Below is a small trained network, with its code and all its weights. Each question gives an input and a target symbol and asks what happens when units are switched off, that is, made to give their printed mean instead of their output.

import numpy as np


def w(rows, s, z=0):
    codes = np.array(rows[::2]) - 128.0
    scale = np.full(codes.shape[1], s)
    scale[-1] = z or s
    return codes * scale


def softmax(a):
    e = np.exp(a - a.max(-1, keepdims=True))
    return e / e.sum(-1, keepdims=True)


def log_softmax(a):
    a = a - a.max(-1, keepdims=True)
    return a - np.log(np.exp(a).sum(-1, keepdims=True))


def net(x, mask):
    ids = ['αελξπσφ'.index(c) for c in x.split()]
    T = len(ids)
    res = E[ids] + P[:T]
    u = 0
    for l in range(3):
        r = res
        for j in range(3):
            rows = slice(2 * j, 2 * j + 2)
            q, k, v = (r @ M[l][rows].T for M in (Q, K, V))
            z = softmax(np.where(np.tri(T) > 0, q @ k.T / 2**0.5, -1e9)) @ v
            o = O[l][rows]
            res = res + np.where(mask[u + j], z, o[:, -1]) @ o[:, :-1]
        u += 3
    return log_softmax(res[-1] @ U[:, :-1].T + U[:, -1])


Q, K, V, O = {}, {}, {}, {}
E = w([
[233,120,185,103,115,210,41,93,128,157],'α',
[112,135,77,93,133,34,106,77,207,92],'ε',
[160,204,41,165,133,133,80,212,169,119],'λ',
[180,146,140,43,173,79,66,164,157,100],'ξ',
[129,125,158,199,132,73,98,111,166,5],'π',
[125,46,141,60,182,159,174,182,196,110],'σ',
[3,130,170,12,143,122,107,152,113,53],'φ',
],0.014)
P = w([
[124,125,108,228,213,73,95,114,129,214],'0',
[111,24,118,129,79,94,9,131,153,107],'1',
[69,100,119,146,212,206,84,72,164,143],'2',
[91,134,163,115,63,98,123,143,178,188],'3',
[134,42,102,124,78,101,67,149,133,77],'4',
[98,148,104,129,205,196,113,65,135,111],'5',
[116,162,154,97,65,119,159,151,160,159],'6',
[149,53,98,96,75,125,95,155,91,57],'7',
[121,177,99,97,197,212,147,67,124,85],'8',
[136,187,140,78,54,136,193,158,137,136],'9',
[177,58,93,78,69,156,130,174,63,39],'10',
[138,211,103,78,198,240,181,68,104,63],'11',
[150,213,137,52,45,158,228,161,120,114],'12',
[171,57,87,49,67,166,169,190,34,2],'13',
],0.014)
Q[0] = w([
[92,159,146,145,118,144,153,96,89,219],'L0H1',
[179,155,182,123,147,162,24,217,82,101],'L0H1',
[94,255,207,151,218,152,180,77,183,183],'L0H2',
[115,101,101,101,136,197,42,140,143,53],'L0H2',
[57,143,129,91,103,166,140,100,80,174],'L0H3',
[161,70,94,199,180,169,175,171,91,126],'L0H3',
],0.009)
K[0] = w([
[107,138,146,162,149,114,43,173,187,176],'L0H1',
[130,179,189,132,159,134,189,134,145,109],'L0H1',
[102,100,128,167,164,40,2,150,192,189],'L0H2',
[105,178,126,115,157,94,190,157,111,54],'L0H2',
[122,104,141,182,151,64,110,116,126,117],'L0H3',
[162,84,38,105,142,130,132,150,161,177],'L0H3',
],0.012)
V[0] = w([
[159,102,34,137,9,209,167,29,67,45],'L0H1',
[158,6,138,129,85,131,70,106,161,32],'L0H1',
[105,72,161,170,112,64,171,34,194,169],'L0H2',
[150,32,94,94,151,132,253,149,220,102],'L0H2',
[160,149,229,221,139,57,117,126,112,47],'L0H3',
[114,171,187,133,104,206,107,165,100,112],'L0H3',
],0.0058)
O[0] = w([
[145,155,133,219,101,187,73,139,95,40,114],'L0H1',
[120,125,202,46,150,155,76,200,75,165,255],'L0H1',
[121,72,69,138,159,170,113,181,54,89,148],'L0H2',
[148,55,2,57,155,184,215,117,238,108,117],'L0H2',
[182,126,135,200,121,101,242,117,44,123,189],'L0H3',
[68,152,167,153,69,209,128,179,57,128,125],'L0H3',
],0.0065,0.0076)
Q[1] = w([
[125,105,95,87,146,167,119,48,190,145],'L1H1',
[138,165,164,101,188,129,127,146,149,92],'L1H1',
[117,159,111,139,121,129,121,150,141,141],'L1H2',
[88,151,154,91,119,143,139,155,195,135],'L1H2',
[120,154,113,137,129,145,161,72,144,183],'L1H3',
[122,97,100,178,247,148,71,32,132,79],'L1H3',
],0.012)
K[1] = w([
[99,95,122,150,183,132,114,78,94,175],'L1H1',
[123,191,141,132,157,171,137,76,127,21],'L1H1',
[126,155,93,128,62,115,149,204,126,161],'L1H2',
[120,105,111,123,43,137,144,153,126,116],'L1H2',
[184,148,92,120,85,162,57,105,154,228],'L1H3',
[75,63,150,68,242,1,122,143,122,179],'L1H3',
],0.009)
V[1] = w([
[125,13,123,152,99,149,128,106,100,193],'L1H1',
[193,146,146,64,104,132,112,249,149,48],'L1H1',
[64,174,177,173,168,187,236,169,141,189],'L1H2',
[106,211,136,139,220,160,152,48,144,124],'L1H2',
[1,109,96,172,120,91,157,133,160,45],'L1H3',
[153,87,228,106,139,119,170,31,185,76],'L1H3',
],0.007)
O[1] = w([
[112,89,194,150,164,54,106,184,209,84,44],'L1H1',
[183,93,107,57,98,170,100,181,130,225,253],'L1H1',
[62,73,98,134,131,157,98,218,113,160,4],'L1H2',
[100,120,80,11,156,182,122,180,192,167,68],'L1H2',
[145,58,109,174,68,172,156,42,66,254,195],'L1H3',
[200,151,84,127,147,88,124,147,24,105,197],'L1H3',
],0.008,0.0052)
Q[2] = w([
[134,141,101,142,178,156,97,65,120,140],'L2H1',
[153,2,77,61,77,82,64,178,122,98],'L2H1',
[125,64,84,163,79,136,125,156,122,85],'L2H2',
[117,136,96,166,218,153,109,60,74,138],'L2H2',
[137,163,152,166,233,168,91,78,34,103],'L2H3',
[181,140,90,122,178,105,135,155,134,62],'L2H3',
],0.0086)
K[2] = w([
[50,169,95,111,168,84,118,118,149,190],'L2H1',
[107,193,99,68,36,254,216,117,89,41],'L2H1',
[132,95,141,53,132,55,97,44,172,84],'L2H2',
[33,13,168,216,208,83,161,89,121,158],'L2H2',
[193,23,152,130,189,15,124,103,120,204],'L2H3',
[120,119,103,183,235,174,119,132,100,144],'L2H3',
],0.007)
V[2] = w([
[189,142,63,212,135,131,66,137,170,127],'L2H1',
[180,81,207,150,118,172,73,98,133,67],'L2H1',
[93,92,159,7,107,164,99,88,156,112],'L2H2',
[128,128,232,135,49,148,140,75,134,96],'L2H2',
[78,123,118,125,166,181,120,224,108,133],'L2H3',
[72,161,75,140,255,166,161,109,115,172],'L2H3',
],0.008)
O[2] = w([
[96,96,103,84,152,53,86,149,124,91,55],'L2H1',
[89,117,117,126,142,244,171,99,102,144,190],'L2H1',
[157,111,118,144,187,115,86,122,84,127,82],'L2H2',
[141,145,136,131,201,109,171,167,167,156,140],'L2H2',
[126,176,137,95,149,80,120,84,126,165,1],'L2H3',
[129,163,127,116,166,174,121,142,105,212,90],'L2H3',
],0.011,0.0059)
U = w([
[164,181,164,104,187,166,124,174,124,73,51],'α',
[85,136,103,57,66,205,125,99,224,144,240],'ε',
[173,120,114,49,105,116,130,125,157,86,19],'λ',
[127,142,132,110,149,162,89,43,86,160,2],'ξ',
[129,15,66,84,132,162,68,216,88,150,84],'π',
[151,118,1,110,226,177,173,2,172,63,226],'σ',
[230,143,173,205,90,121,223,80,84,120,230],'φ',
],0.005,0.0021)

Each question gives the input, a string of symbols that net reads in full, and the target symbol t.
The units are the heads (2 rows each of Q, K, V and O). Each row of codes is followed by its name. A weight is (code - 128) times the scale printed after its matrix; where a second scale follows, it is the last column's (O and U).
mask holds one flag per head, layer by layer. A switched-off head (its flag False) gives its mean, the last column of its rows in O, instead of its output. The means were averaged over made-up inputs and are rounded, as every weight is.
A unit's drop is (log p(t) with every unit on - log p(t) with that unit switched off) / (log p(t) with every unit on - log p(t) with every unit switched off).
The circuit of an input: a set's keep is (log p(t) with only the set's units on - log p(t) with every unit switched off) / (log p(t) with every unit on - log p(t) with every unit switched off). Starting from all 9 units, units are removed one at a time, each time the one whose removal leaves the highest keep (on an exact tie, the one counted first), for as long as the keep stays at least 0.8.
circuit, biggest first: the units of the circuit, biggest drop first
which heads matter: for each layer, one digit per head in row order, 1 if its drop is at least 0.15 and else 0, layers parted by /
drop of u: that unit's drop, to one decimal
input α α λ, target α: circuit, biggest first : (L1H3)
input ε λ ξ φ φ φ, target π: which heads matter : 001 / 010 / 101
input λ λ φ σ σ φ σ π ε α ξ φ, target λ: circuit, biggest first : (L2H1 L0H1)
input σ π φ π π α π π φ, target ξ: which heads matter : 000 / 010 / 011
input ε φ φ φ π φ φ π α, target π: circuit, biggest first : (L2H3 L0H3 L2H1)
input π π π α ε σ φ, target α: which heads matter : 101 / 001 / 010
input π π λ π φ π α ε ξ, target ε: circuit, biggest first : (L2H2 L0H3)
input π φ σ π π φ α π φ, target ε: circuit, biggest first : (L2H2 L0H3 L1H1)
input ε φ α π φ σ π λ σ, target π: circuit, biggest first : (L2H3 L0H1 L0H3 L2H1)
input π π π π σ π λ α φ σ, target α: circuit, biggest first : (L1H3 L0H1)
input α π π α π π π σ σ σ α, target σ: circuit, biggest first : (L0H2 L0H1 L1H1)
input σ π α π σ σ, target ξ: circuit, biggest first : (L2H3 L1H2 L0H1)
input α π φ α α, target φ: circuit, biggest first : (L2H1 L1H3)
input π π π ξ, target φ: circuit, biggest first : (L1H2)
input φ π φ φ π α σ π π σ π, target σ: which heads matter : 010 / 000 / 000
input π π π π π φ π α ε π ξ α φ, target α: which heads matter : 000 / 001 / 000
input α ε π φ π π π φ π φ λ π π π, target π: circuit, biggest first : (L1H1 L1H2)
input λ λ λ α π ε σ σ π, target λ: circuit, biggest first : (L2H1 L0H1)
input π α ε π π π π ε α π π ε π φ, target φ: which heads matter : 010 / 000 / 100
input ξ λ φ α λ ε φ λ, target φ: circuit, biggest first : (L2H1)
input α α α π π α ε, target α: which heads matter : 000 / 001 / 000
input ε π φ α, target α: drop of L0H3 : 0.0
input φ π φ σ π ε φ π α ξ, target α: drop of L1H2 : 0.1
input λ π λ π α π, target λ: drop of L0H1 : 0.3
input π α λ, target ε: drop of L2H2 : 1.5
